Below is a small trained network, with its code and all its weights. Each question gives an input and a class and asks what happens when units are switched off, that is, made to give their printed mean instead of their output.

import numpy as np


def w(rows, s, z=0):
    codes = np.array(rows[::2]) - 128.0
    scale = np.full(codes.shape[1], s)
    scale[-1] = z or s
    return codes * scale


def f(y):
    return y / 2 * (1 + np.tanh(0.7978845608 * (y + 0.044715 * y**3)))


def log_softmax(a):
    a = a - a.max(-1, keepdims=True)
    return a - np.log(np.exp(a).sum(-1, keepdims=True))


def net(x, mask):
    res = np.array(x, float).reshape(1, 3) / 4 @ E
    y = f(res @ A[0][:, :-1].T + A[0][:, -1])
    res = res + np.where(mask, y, B[0][:, -1]) @ B[0][:, :-1]
    return log_softmax(res[-1] @ U[:, :-1].T + U[:, -1])


A, B = {}, {}
E = w([
[105,96,183,145,173,127,113,141],'x0',
[160,40,93,99,157,154,178,129],'x1',
[120,127,5,81,151,158,74,158],'x2',
],0.017)
A[0] = w([
[126,203,199,174,83,107,163,92,216],'N0',
[113,194,150,141,113,110,71,150,233],'N1',
[87,210,151,138,113,116,55,124,254],'N2',
[124,191,176,172,99,93,108,119,175],'N3',
[152,104,115,133,192,157,158,106,151],'N4',
[90,194,109,150,118,115,5,138,150],'N5',
[147,125,201,153,96,110,249,93,229],'N6',
[84,172,135,115,128,124,89,125,112],'N7',
],0.015,0.0062)
B[0] = w([
[62,62,162,170,121,87,114,71,250],'N0',
[117,163,120,216,113,91,75,105,217],'N1',
[151,168,94,228,132,62,66,105,240],'N2',
[77,96,104,164,120,120,116,84,221],'N3',
[115,140,105,91,107,149,133,121,184],'N4',
[174,168,135,115,160,168,90,199,230],'N5',
[191,141,177,164,67,72,254,135,254],'N6',
[167,161,154,162,146,137,112,157,172],'N7',
],0.023,0.021)
U = w([
[95,106,173,202,101,34,112,67,47],'0',
[189,117,220,106,74,91,249,160,192],'1',
[185,207,144,170,174,109,49,189,17],'2',
[120,65,100,2,183,233,100,171,251],'3',
],0.0085,0.0024)

Each question gives the input, the list of numbers given to net, and the class t.
The units are the neurons (one row each of A and B). Each row of codes is followed by its name. A weight is (code - 128) times the scale printed after its matrix; where a second scale follows, it is the last column's (A, B and U).
mask holds one flag per neuron, in row order. A switched-off neuron (its flag False) gives its mean, the last column of its row in B, instead of its output. The means were averaged over made-up inputs and are rounded, as every weight is.
A unit's drop is (log p(t) with every unit on - log p(t) with that unit switched off) / (log p(t) with every unit on - log p(t) with every unit switched off).
The circuit of an input: a set's keep is (log p(t) with only the set's units on - log p(t) with every unit switched off) / (log p(t) with every unit on - log p(t) with every unit switched off). Starting from all 8 units, units are removed one at a time, each time the one whose removal leaves the highest keep (on an exact tie, the one counted first), for as long as the keep stays at least 0.8.
circuit, biggest first: the units of the circuit, biggest drop first
top k neurons: the k neurons with the biggest drops, biggest first
drop when u is switched off: that unit's drop, to one decimal
input [4,2,-5], class 1: circuit, biggest first => (N6)
input [-7,-7,1], class 2: top 3 neurons => (N5, N6, N7)
input [0,8,1], class 3: top 2 neurons => (N6, N2)
input [-3,0,2], class 2: top 2 neurons => (N6, N0)
input [3,1,3], class 3: top 4 neurons => (N6, N2, N1, N0)
input [6,3,0], class 1: top 2 neurons => (N2, N0)
input [-8,3,2], class 3: drop when N2 is switched off => 0.2
input [1,2,5], class 3: drop when N2 is switched off => 0.2
input [-3,6,4], class 3: drop when N6 is switched off => 0.4
input [-1,-2,1], class 2: drop when N0 is switched off => 0.2
